Below are the code and all the weights of a small trained network. Each question names an input and a class and asks about switching units off, where a switched-off unit gives its printed mean instead of its output.

import numpy as np


def w(rows, s, z=0):
    codes = np.array(rows[::2]) - 128.0
    scale = np.full(codes.shape[1], s)
    scale[-1] = z or s
    return codes * scale


def f(y):
    return np.maximum(y, 0)


def log_softmax(a):
    a = a - a.max(-1, keepdims=True)
    return a - np.log(np.exp(a).sum(-1, keepdims=True))


def net(x, mask):
    res = np.array(x, float).reshape(1, 6) / 4 @ E
    y = f(res @ A[0][:, :-1].T + A[0][:, -1])
    res = res + np.where(mask, y, B[0][:, -1]) @ B[0][:, :-1]
    return log_softmax(res[-1] @ U[:, :-1].T + U[:, -1])


A, B = {}, {}
E = w([
[128,126,128],'x0',
[103,201,84],'x1',
[249,238,130],'x2',
[140,62,192],'x3',
[127,130,131],'x4',
[126,130,133],'x5',
],0.011)
A[0] = w([
[46,100,95,128],'neuron 1',
[244,108,176,196],'neuron 2',
[194,90,172,58],'neuron 3',
[62,110,98,73],'neuron 4',
[148,197,159,71],'neuron 5',
[155,232,63,96],'neuron 6',
[215,135,137,133],'neuron 7',
[239,115,153,1],'neuron 8',
[87,43,187,69],'neuron 9',
[157,157,212,51],'neuron 10',
],0.011,0.009)
B[0] = w([
[54,158,72,200],'neuron 1',
[38,189,69,245],'neuron 2',
[137,47,224,162],'neuron 3',
[45,226,104,164],'neuron 4',
[239,38,240,165],'neuron 5',
[244,130,200,210],'neuron 6',
[72,183,46,198],'neuron 7',
[50,43,42,169],'neuron 8',
[254,86,230,203],'neuron 9',
[77,61,21,153],'neuron 10',
],0.0078,0.012)
U = w([
[65,53,94,254],'0',
[75,245,93,90],'1',
[189,68,196,26],'2',
],0.011,0.0073)

Each question gives the input, the list of numbers given to net, and the class t.
The units are the neurons (one row each of A and B). Each row of codes is followed by its name. A weight is (code - 128) times the scale printed after its matrix; where a second scale follows, it is the last column's (A, B and U).
mask holds one flag per neuron, in row order. A switched-off neuron (its flag False) gives its mean, the last column of its row in B, instead of its output. The means were averaged over made-up inputs and are rounded, as every weight is.
A unit's drop is (log p(t) with every unit on - log p(t) with that unit switched off) / (log p(t) with every unit on - log p(t) with every unit switched off).
The circuit of an input: a set's keep is (log p(t) with only the set's units on - log p(t) with every unit switched off) / (log p(t) with every unit on - log p(t) with every unit switched off). Starting from all 10 units, units are removed one at a time, each time the one whose removal leaves the highest keep (on an exact tie, the one counted first), for as long as the keep stays at least 0.8.
units of the circuit, in order: the units of the circuit, biggest drop first
top k neurons: the k neurons with the biggest drops, biggest first
drop of u: that unit's drop, to one decimal
input [-4,6,4,-2,6,-1], class 2: units of the circuit, in order -> (neuron 6; neuron 5)
input [-4,5,-6,-2,2,-1], class 1: units of the circuit, in order -> (neuron 4; neuron 1)
input [-2,5,2,-7,-6,0], class 2: top 2 neurons -> (neuron 6; neuron 2)
input [6,4,-8,-5,-5,7], class 1: units of the circuit, in order -> (neuron 4)
input [3,4,1,-3,-2,-4], class 2: top 2 neurons -> (neuron 2; neuron 6)
input [3,-2,-2,1,-8,2], class 2: top 3 neurons -> (neuron 2; neuron 7; neuron 8)
input [7,7,5,-2,-2,1], class 2: top 2 neurons -> (neuron 6; neuron 5)
input [-2,5,2,-5,2,-1], class 2: units of the circuit, in order -> (neuron 6; neuron 2)
input [-1,-3,-2,4,2,3], class 2: top 3 neurons -> (neuron 9; neuron 7; neuron 8)
input [4,2,8,-7,-5,-1], class 2: top 2 neurons -> (neuron 6; neuron 5)
input [6,-6,4,3,-2,-7], class 0: drop of neuron 8 -> 0.2
input [3,-3,5,5,7,-1], class 0: drop of neuron 2 -> -0.1
input [-2,-5,3,5,8,2], class 0: drop of neuron 8 -> 0.0
input [2,-5,3,8,-4,-8], class 0: units of the circuit, in order -> (neuron 2)
